Below is a small trained network, with its code and all its weights. Each question gives an input and a target symbol and asks what happens when units are switched off, that is, made to give their printed mean instead of their output.

import numpy as np


def w(rows, s, z=0):
    codes = np.array(rows[::2]) - 128.0
    scale = np.full(codes.shape[1], s)
    scale[-1] = z or s
    return codes * scale


def softmax(a):
    e = np.exp(a - a.max(-1, keepdims=True))
    return e / e.sum(-1, keepdims=True)


def log_softmax(a):
    a = a - a.max(-1, keepdims=True)
    return a - np.log(np.exp(a).sum(-1, keepdims=True))


def net(x, mask):
    ids = ['αβδεηλμξστφψω'.index(c) for c in x.split()]
    T = len(ids)
    res = E[ids] + P[:T]
    u = 0
    for l in range(3):
        r = res
        for j in range(2):
            rows = slice(4 * j, 4 * j + 4)
            q, k, v = (r @ M[l][rows].T for M in (Q, K, V))
            z = softmax(np.where(np.tri(T) > 0, q @ k.T / 4**0.5, -1e9)) @ v
            o = O[l][rows]
            res = res + np.where(mask[u + j], z, o[:, -1]) @ o[:, :-1]
        u += 2
    return log_softmax(res[-1] @ U[:, :-1].T + U[:, -1])


Q, K, V, O = {}, {}, {}, {}
E = w([
[165,59,47,119,103,146,78],'α',
[87,104,95,139,72,142,156],'β',
[37,185,70,52,148,190,187],'δ',
[145,111,197,114,79,159,141],'ε',
[164,161,32,183,36,48,98],'η',
[133,50,143,174,174,64,117],'λ',
[141,94,95,97,156,128,87],'μ',
[106,72,166,151,85,109,178],'ξ',
[169,144,153,100,61,185,110],'σ',
[168,61,156,146,164,97,123],'τ',
[20,143,218,122,144,154,106],'φ',
[216,190,106,157,77,56,250],'ψ',
[80,100,100,104,84,107,152],'ω',
],0.015)
P = w([
[116,94,28,242,183,248,137],'0',
[114,59,108,55,118,73,169],'1',
[160,146,161,90,89,149,47],'2',
[83,94,90,219,128,186,142],'3',
[117,79,125,43,129,54,191],'4',
[143,166,168,103,95,141,61],'5',
[29,140,104,225,77,169,158],'6',
[120,105,133,40,133,49,210],'7',
[147,146,170,106,81,142,48],'8',
],0.012)
Q[0] = w([
[90,139,123,110,66,81,190],'0.h1',
[127,105,103,182,87,244,67],'0.h1',
[113,183,98,171,144,164,192],'0.h1',
[153,112,142,175,211,102,96],'0.h1',
[138,166,128,221,4,109,121],'0.h2',
[111,92,76,52,112,158,167],'0.h2',
[43,88,183,37,102,144,223],'0.h2',
[137,255,157,219,119,161,105],'0.h2',
],0.0099)
K[0] = w([
[70,177,176,49,137,127,178],'0.h1',
[177,32,97,91,90,151,40],'0.h1',
[179,167,113,93,151,33,146],'0.h1',
[179,150,111,173,173,161,125],'0.h1',
[198,151,156,170,2,111,104],'0.h2',
[34,236,162,98,161,162,131],'0.h2',
[67,139,159,50,140,146,124],'0.h2',
[198,124,54,134,72,139,157],'0.h2',
],0.0093)
V[0] = w([
[170,97,86,146,69,180,96],'0.h1',
[70,104,159,161,98,168,81],'0.h1',
[113,145,86,199,141,213,169],'0.h1',
[125,144,116,87,197,179,142],'0.h1',
[230,134,95,103,140,139,115],'0.h2',
[63,151,134,62,173,193,120],'0.h2',
[104,159,204,125,105,34,87],'0.h2',
[92,254,124,176,122,111,125],'0.h2',
],0.0059)
O[0] = w([
[169,66,151,167,183,141,154,255],'0.h1',
[118,143,169,171,116,78,97,208],'0.h1',
[170,111,135,95,196,128,65,224],'0.h1',
[152,164,70,151,144,114,86,116],'0.h1',
[255,171,130,112,145,177,103,75],'0.h2',
[62,178,107,77,153,136,144,137],'0.h2',
[89,177,195,145,50,96,117,36],'0.h2',
[97,149,79,127,65,125,86,64],'0.h2',
],0.0068,0.0023)
Q[1] = w([
[162,98,67,124,102,88,187],'1.h1',
[110,126,115,211,112,153,79],'1.h1',
[193,238,155,113,119,129,134],'1.h1',
[100,157,138,140,127,157,53],'1.h1',
[149,145,152,180,42,131,106],'1.h2',
[166,118,137,93,126,2,148],'1.h2',
[107,151,109,202,154,203,116],'1.h2',
[161,120,136,83,144,18,183],'1.h2',
],0.0093)
K[1] = w([
[150,119,83,142,130,32,191],'1.h1',
[74,84,149,114,193,173,171],'1.h1',
[185,171,180,89,124,164,152],'1.h1',
[89,107,186,82,158,199,67],'1.h1',
[145,141,161,172,86,168,105],'1.h2',
[155,103,179,57,53,2,95],'1.h2',
[145,106,99,208,210,170,113],'1.h2',
[171,161,142,28,98,16,143],'1.h2',
],0.009)
V[1] = w([
[105,204,174,139,189,124,219],'1.h1',
[145,90,238,139,114,217,103],'1.h1',
[194,189,72,209,17,95,88],'1.h1',
[156,187,156,50,112,130,107],'1.h1',
[166,196,164,144,76,130,84],'1.h2',
[108,121,153,254,158,237,136],'1.h2',
[116,151,118,69,101,136,124],'1.h2',
[196,135,227,37,72,78,106],'1.h2',
],0.0058)
O[1] = w([
[124,108,129,177,186,235,180,58],'1.h1',
[140,188,109,94,176,202,44,134],'1.h1',
[188,88,61,108,1,80,136,79],'1.h1',
[132,138,149,47,127,164,137,36],'1.h1',
[123,178,111,152,77,112,155,13],'1.h2',
[106,62,136,113,3,190,121,182],'1.h2',
[152,193,110,157,176,132,107,85],'1.h2',
[118,199,149,144,184,88,174,3],'1.h2',
],0.007,0.0055)
Q[2] = w([
[137,154,206,194,136,214,95],'2.h1',
[82,162,57,139,163,119,128],'2.h1',
[85,168,91,179,90,104,75],'2.h1',
[120,94,82,181,153,62,132],'2.h1',
[200,147,64,181,103,111,204],'2.h2',
[237,148,92,207,174,137,141],'2.h2',
[118,130,239,184,63,85,3],'2.h2',
[152,167,126,147,105,136,67],'2.h2',
],0.0079)
K[2] = w([
[34,38,166,105,118,134,2],'2.h1',
[113,225,123,52,170,58,92],'2.h1',
[109,177,117,120,46,51,51],'2.h1',
[168,133,151,183,148,2,158],'2.h1',
[130,206,127,93,103,62,232],'2.h2',
[196,205,150,88,224,62,131],'2.h2',
[163,127,219,220,79,144,55],'2.h2',
[218,120,111,248,138,98,117],'2.h2',
],0.0069)
V[2] = w([
[130,93,63,60,102,165,134],'2.h1',
[55,43,130,174,138,93,54],'2.h1',
[191,143,86,200,148,185,42],'2.h1',
[175,116,200,72,253,51,38],'2.h1',
[81,102,51,33,118,163,133],'2.h2',
[80,140,163,51,131,62,204],'2.h2',
[181,114,195,161,189,75,83],'2.h2',
[115,109,197,111,96,184,58],'2.h2',
],0.0062)
O[2] = w([
[79,205,140,65,152,130,195,191],'2.h1',
[210,211,98,130,106,157,174,246],'2.h1',
[189,146,184,208,150,97,178,170],'2.h1',
[98,169,130,143,1,147,64,92],'2.h1',
[152,200,82,171,146,159,112,194],'2.h2',
[217,92,149,119,165,158,134,8],'2.h2',
[40,71,167,68,96,191,160,99],'2.h2',
[87,112,66,134,131,91,148,202],'2.h2',
],0.0064,0.011)
U = w([
[150,37,22,219,154,205,182,240],'α',
[68,84,100,169,36,153,240,140],'β',
[76,97,81,4,140,153,178,74],'δ',
[194,244,159,81,134,177,182,92],'ε',
[164,135,181,238,95,59,36,95],'η',
[122,55,234,140,166,114,59,152],'λ',
[209,213,47,78,252,99,5,114],'μ',
[100,215,170,196,160,82,247,3],'ξ',
[218,132,92,24,73,187,55,125],'σ',
[146,57,167,29,249,116,190,132],'τ',
[109,125,157,64,138,189,2,131],'φ',
[209,76,112,17,57,38,127,96],'ψ',
[32,185,90,119,129,24,107,72],'ω',
],0.0049,0.0058)

Each question gives the input, a string of symbols that net reads in full, and the target symbol t.
The units are the heads (4 rows each of Q, K, V and O). Each row of codes is followed by its name. A weight is (code - 128) times the scale printed after its matrix; where a second scale follows, it is the last column's (O and U).
mask holds one flag per head, layer by layer. A switched-off head (its flag False) gives its mean, the last column of its rows in O, instead of its output. The means were averaged over made-up inputs and are rounded, as every weight is.
A unit's drop is (log p(t) with every unit on - log p(t) with that unit switched off) / (log p(t) with every unit on - log p(t) with every unit switched off).
The circuit of an input: a set's keep is (log p(t) with only the set's units on - log p(t) with every unit switched off) / (log p(t) with every unit on - log p(t) with every unit switched off). Starting from all 6 units, units are removed one at a time, each time the one whose removal leaves the highest keep (on an exact tie, the one counted first), for as long as the keep stays at least 0.8.
units of the circuit, in order: the units of the circuit, biggest drop first
unit that matters most: the unit with the biggest drop
which heads matter: for each layer, one digit per head in row order, 1 if its drop is at least 0.15 and else 0, layers parted by /
input ε η β λ β, target ψ: units of the circuit, in order : 1.h1, 2.h2
input ψ ε λ φ ω σ τ ε, target ω: which heads matter : 11 / 01 / 10
input ε ψ φ σ σ, target ω: units of the circuit, in order : 0.h2, 1.h2, 2.h1
input ξ ξ ω η τ, target ψ: which heads matter : 00 / 10 / 00
input ψ ε β δ μ, target μ: unit that matters most : 0.h2
input η μ μ φ φ φ δ μ, target μ: which heads matter : 11 / 01 / 01
input μ λ ε δ ε β ω ω, target μ: units of the circuit, in order : 2.h2, 1.h2, 0.h2
input α τ τ ψ ω, target τ: which heads matter : 00 / 11 / 11
input λ ε ω τ ψ β ω σ, target τ: which heads matter : 10 / 11 / 11
input β ξ ε, target ε: units of the circuit, in order : 1.h2, 2.h1, 1.h1, 0.h2
input τ ψ ε σ φ ω δ ω, target μ: units of the circuit, in order : 2.h2, 1.h2
input τ α δ, target δ: which heads matter : 01 / 01 / 10
input ψ σ ψ α μ λ, target λ: which heads matter : 00 / 01 / 11
input ε μ β, target β: which heads matter : 10 / 01 / 01
input ψ σ ε ε ε, target τ: units of the circuit, in order : 2.h1, 1.h2, 1.h1
input λ ε φ, target φ: which heads matter : 00 / 10 / 00
input ε η ψ τ α, target τ: units of the circuit, in order : 2.h2, 1.h2
input λ φ η β μ β ξ ε, target ψ: which heads matter : 00 / 10 / 00
input β ω ξ ε λ σ ψ σ, target τ: units of the circuit, in order : 2.h1, 1.h1, 1.h2, 2.h2
input φ σ β λ ω, target ω: which heads matter : 01 / 01 / 10
input φ δ τ, target τ: unit that matters most : 2.h2
input σ φ μ ε ε φ ψ, target α: unit that matters most : 2.h1
